Rows, each with roughly how far along a hidden order it lies (0 to 20)
[  3  -3   1  -4   1  12  -6   3   2   4  11   4  -2   5   1  -3 -10  -4
 -11   5  -4   9   0  -3  -1  -4   7  -6   1  -1   4   3  -7   5  -5 -14
  11  11   5  -5  23] -> 19
[-4  5  1  3 -1 -3 -5  5 -1 -1  7 -2 -1 -2 -1 -4 -3  0  9  0  0 -1  0 -4
 -1 -2  2  0  1  4 -3 -3  0 -1 -5 -4 -6  1  5 -2 37] -> 5
[ -2   4   2   1  -3   0  -6   7  -1  -1  16  -1  -2  -1   0  -2  -9  -2
   4   4  -3   5   0  -3  -1  -4   7  -2   2   5  -2  -2  -4   0  -6 -10
  -1   4   8  -4  32] -> 9
[  1   2   1  -3  -6   6   0   3  -1   0   1   2  -3   1   2  -1 -12  -3
  -4  -3   0   3   0   1   1  -1  -3   0   4   1   3   2  -4   1   2 -10
  -3   5   7  -4  12] -> 8
[-2  4  1 -1 -2  2 -2  4 -1  0 14  1 -2  0  0 -2 -7 -2  1 -1 -1  1  0 -3
  0 -1  0 -2  2  2  0  1 -3  0 -3 -7 -7  3  4 -4 20] -> 7
[  0   0   1  -3   4   5  -7   7   2   2  35   3  -1   4  -1  -2 -10  -3
  -5   5  -4   7   0  -6  -1  -3  10  -5  -2   2   0   3  -6   3 -11 -15
   8   7   2  -4  29] -> 17
[ -3   8   1   8  -6  -5  -4   4  -2  -2 -21  -3  -2  -4   0  -2  -1   1
  15  -2   1  -3   0   2   0  -2  -1   1   4   3  -3  -5   2  -1  -5  -1
 -14  -4   8  -3  18] -> 0
[ -4   8   0   9  -2  -5  -1   2  -1  -1 -23  -2   0  -2  -1  -4   6   1
  13   0   1  -5   0  -2  -1  -2   0   0   3   2  -3  -5   2  -1   0   2
 -12  -4   3  -2  35] -> 0
[  0   2   1  -4  -2   5   0   4   0   2  14   2  -2   2   1  -2 -12  -2
  -2  -3  -1   5   0  -3   1  -2   0  -3   2   1   2   3  -5   2  -1 -11
   1   4   5  -5  19] -> 9
[-4  8  1  3 -1 -3 -2  6 -1 -1 17 -2 -1 -3 -1 -3 -1  0 11 -4  0 -1  1 -1
  0 -1 -2 -1  1  3 -3 -2  0 -1 -1 -3 -9 -2  4 -2 20] -> 3
[  0   0   1  -2  -1   6  -2   1   0   2   4   3  -2   4   1  -5  -8  -3
  -5   5  -3   5   0  -4  -1  -3   6  -3   2  -1   2   1  -6   2  -4 -11
   5   3   2  -6  30] -> 11
[ -2   1   2   1  -1   1  -9   8   1   2  19   0  -2   0   0  -4  -6  -3
  -2  10  -5   7   0  -5  -3  -4  11  -4   0   5  -2  -4  -2   1  -9 -12
   3   3   6  -5  49] -> 13
[  2  -2   0  -8   4   9  -4   4   2   3  26   4  -1   6   1  -1 -12  -4
 -13   0  -3   8   0  -4   0  -2   4  -5   0  -1   5   6 -10   4  -6 -16
  11  10   1  -4  17] -> 18
[  3  -3   0  -6   4  12  -6   3   2   4  19   5  -1   7   0  -1  -9  -4
 -15   2  -3  11   0  -6  -1  -3   8  -6   0  -2   5   6  -9   5  -9 -16
  14  11   0  -4  24] -> 20
[  0  -1   0  -5   7   7  -1   0   2   4  35   4   0   7   0  -3  -6  -3
 -11   3  -2   5   0 -10  -2  -3   8  -7  -2  -3   4   5  -8   4  -9 -11
  14   8  -3  -4  37] -> 17
[-1  1  0 -4  1  6  0  1  0  1 21  2 -1  4  0 -3 -8 -3 -8 -1 -1  4  0 -5
  0 -1  3 -3  1 -1  1  4 -5  2 -3 -9  5  5  2 -4 23] -> 11
[ 0  0  1  1 -3  6 -5  4  0  2  7  1 -2  3  0 -5 -7 -2  0  8 -4  6  0 -3
 -2 -4  8 -4  1  2  1 -2 -5  2 -3 -9  2  3  4 -5 36] -> 10
[-2  3  0 -3  0  3 -2  5  0  0 30  1 -1  1  0 -1 -9 -2  0 -2 -2  1  0 -4
  0 -2 -1  0  1  3  0  2 -5  1 -3 -8 -1  4  5 -4 22] -> 9
[  1   0   1  -4   2   6  -5   5   1   2  26   2  -1   4   0  -2 -11  -4
  -7   4  -4   7   0  -5  -1  -3   7  -4  -1   1   2   3 -10   3 -10 -27
   8   9   4  -5  23] -> 17
[  1   0   1  -3  -1   9  -2   2  -1   2  14   3  -2   3   1  -3   1  -3
  -6   2  -3   5   0  -4   0  -3   4  -3   3   0   3   2  -5   2  -3 -13
   5   6   6  -5  16] -> 11
[-2  1  1  0 -1  3 -2  2  0  1 13  1 -2  3  0 -4 -6 -2 -1  4 -2  3  0 -5
 -1 -2  6 -3  2  1  0 -1 -3  1 -5 -8  2  4  3 -5 29] -> 9
[ -2   1  -1   2  -3   5   3  -6   0   2 -19   2  -2   7   1  -7   1  -1
  -4   3   0   0  -1  -4  -1  -3   3  -3   5  -4   3   1  -5   3   0  -3
   2   1  -2  -4  32] -> 7
[  0  -1   1  -3   2   4  -5   5   1   2  24   2  -1   3   0  -3 -10  -3
  -6   4  -3   7   0  -5  -1  -3   8  -4   0   1   2   2  -6   2  -8 -13
   8   7   2  -5  24] -> 14
[ -1   1   1  -1  -1   4  -2   2   0   2  10   2  -2   3   0  -4  -8  -2
  -1   5  -2   4   0  -4  -1  -3   5  -3   2   0   2   1  -3   1  -4 -10
   2   5   3  -4  31] -> 10
